Below is a small trained network, with its code and all its weights. Each question gives an input and a class and asks what happens when units are switched off, that is, made to give their printed mean instead of their output.

import numpy as np


def w(rows, s, z=0):
    codes = np.array(rows[::2]) - 128.0
    scale = np.full(codes.shape[1], s)
    scale[-1] = z or s
    return codes * scale


def norm(h):
    return h / np.sqrt((h * h).mean(-1, keepdims=True) + 1e-5)


def f(y):
    return y / 2 * (1 + np.tanh(0.7978845608 * (y + 0.044715 * y**3)))


def log_softmax(a):
    a = a - a.max(-1, keepdims=True)
    return a - np.log(np.exp(a).sum(-1, keepdims=True))


def net(x, mask):
    res = np.array(x, float).reshape(1, 8) / 4 @ E
    u = 0
    for l in range(3):
        y = f(norm(res) @ A[l][:, :-1].T + A[l][:, -1])
        res = res + np.where(mask[u : u + 5], y, B[l][:, -1]) @ B[l][:, :-1]
        u += 5
    return log_softmax(norm(res)[-1] @ U[:, :-1].T + U[:, -1])


A, B = {}, {}
E = w([
[151,117,132,113,127,117],'x0',
[107,156,54,93,73,146],'x1',
[148,149,110,116,175,120],'x2',
[87,8,109,117,86,103],'x3',
[107,69,116,107,148,127],'x4',
[208,74,153,73,139,138],'x5',
[108,148,167,137,118,99],'x6',
[130,129,113,127,188,97],'x7',
],0.0014)
A[0] = w([
[187,27,86,71,106,154,6],'0.n0',
[75,114,6,102,19,127,156],'0.n1',
[118,142,111,146,23,152,42],'0.n2',
[145,120,48,74,134,164,55],'0.n3',
[195,126,160,152,127,155,145],'0.n4',
],0.0027,0.0014)
B[0] = w([
[110,195,26,61,197,110,129],'0.n0',
[139,144,252,82,79,73,255],'0.n1',
[68,96,80,77,90,213,115],'0.n2',
[165,92,131,166,182,141,109],'0.n3',
[123,109,173,168,137,91,158],'0.n4',
],0.0024,0.001)
A[1] = w([
[180,87,73,84,195,166,6],'1.n0',
[162,162,109,125,82,154,57],'1.n1',
[79,66,118,151,129,67,160],'1.n2',
[126,255,82,166,150,147,101],'1.n3',
[64,80,116,135,152,108,64],'1.n4',
],0.0047,0.0012)
B[1] = w([
[170,92,23,84,66,89,178],'1.n0',
[47,52,102,187,144,112,127],'1.n1',
[132,158,96,184,188,200,214],'1.n2',
[24,171,149,2,254,164,248],'1.n3',
[137,70,124,131,200,233,147],'1.n4',
],0.0029,0.0016)
A[2] = w([
[184,110,67,89,101,46,140],'2.n0',
[95,63,100,160,165,129,191],'2.n1',
[64,100,141,108,2,159,2],'2.n2',
[224,153,197,161,127,94,106],'2.n3',
[137,141,149,194,141,131,95],'2.n4',
],0.0044,0.001)
B[2] = w([
[132,127,82,64,66,34,227],'2.n0',
[214,124,94,157,124,244,200],'2.n1',
[58,242,37,229,10,136,246],'2.n2',
[117,107,246,159,60,4,168],'2.n3',
[228,77,102,177,59,70,136],'2.n4',
],0.0027,0.0012)
U = w([
[38,185,80,183,1,174,151],'0',
[49,227,175,54,236,159,191],'1',
[157,42,104,186,185,224,160],'2',
[132,131,153,202,134,125,3],'3',
[187,105,245,155,113,50,143],'4',
[123,136,126,101,101,72,53],'5',
[205,68,44,31,95,85,169],'6',
],0.0087,0.0036)

Each question gives the input, the list of numbers given to net, and the class t.
The units are the neurons (one row each of A and B). Each row of codes is followed by its name. A weight is (code - 128) times the scale printed after its matrix; where a second scale follows, it is the last column's (A, B and U).
mask holds one flag per neuron, layer by layer. A switched-off neuron (its flag False) gives its mean, the last column of its row in B, instead of its output. The means were averaged over made-up inputs and are rounded, as every weight is.
A unit's drop is (log p(t) with every unit on - log p(t) with that unit switched off) / (log p(t) with every unit on - log p(t) with every unit switched off).
The circuit of an input: a set's keep is (log p(t) with only the set's units on - log p(t) with every unit switched off) / (log p(t) with every unit on - log p(t) with every unit switched off). Starting from the 12 units with the biggest drops (on a tie, the unit counted first), units are removed one at a time, each time the one whose removal leaves the highest keep (on an exact tie, the one counted first), for as long as the keep stays at least 0.8.
circuit, biggest first: the units of the circuit, biggest drop first
k most important neurons: the k neurons with the biggest drops, biggest first
k most important neurons of layer l: the k neurons of layer l with the biggest drops, biggest first
drop when u is switched off: that unit's drop, to one decimal
input [2,3,-6,-2,0,7,8,-6], class 0: most important neuron of layer 0 -> [0.n2]
input [3,5,-2,8,3,-6,-7,5], class 2: circuit, biggest first -> [1.n4, 2.n1]
input [-2,0,5,-2,-4,5,0,-4], class 4: 2 most important neurons of layer 1 -> [1.n4, 1.n2]
input [-3,-8,7,2,4,-3,7,1], class 2: circuit, biggest first -> [0.n1, 2.n1]
input [-7,1,-1,-7,5,7,4,2], class 4: circuit, biggest first -> [2.n3, 1.n2]
input [0,-2,-4,6,6,3,-2,-5], class 2: 2 most important neurons -> [1.n2, 1.n4]
input [-8,6,-2,-2,2,-7,8,2], class 1: 2 most important neurons -> [1.n3, 1.n0]
input [-2,-1,7,-2,7,7,7,3], class 6: 3 most important neurons -> [1.n0, 0.n1, 2.n0]
input [4,-7,6,8,-1,-2,8,-3], class 2: circuit, biggest first -> [1.n2, 2.n1]
input [5,-1,2,-5,5,5,4,-8], class 4: 2 most important neurons of layer 0 -> [0.n4, 0.n2]
input [-3,-4,-1,4,7,0,0,-8], class 2: 2 most important neurons -> [1.n4, 1.n2]
input [8,-4,1,-5,-5,1,-4,-8], class 4: 2 most important neurons -> [0.n0, 2.n3]
input [-2,-5,8,-5,-5,7,2,6], class 4: 2 most important neurons -> [2.n3, 0.n0]
input [1,-4,-1,-5,-8,6,-7,2], class 4: circuit, biggest first -> [2.n3]
input [-6,1,2,1,3,-2,6,6], class 2: 2 most important neurons -> [0.n0, 1.n4]
input [2,1,1,-4,3,6,1,8], class 6: drop when 1.n0 is switched off -> 0.6
input [0,6,-8,-5,-1,-1,-7,5], class 1: drop when 1.n3 is switched off -> 1.6
input [-8,3,-3,-3,-2,-4,-8,3], class 1: drop when 1.n3 is switched off -> 0.8
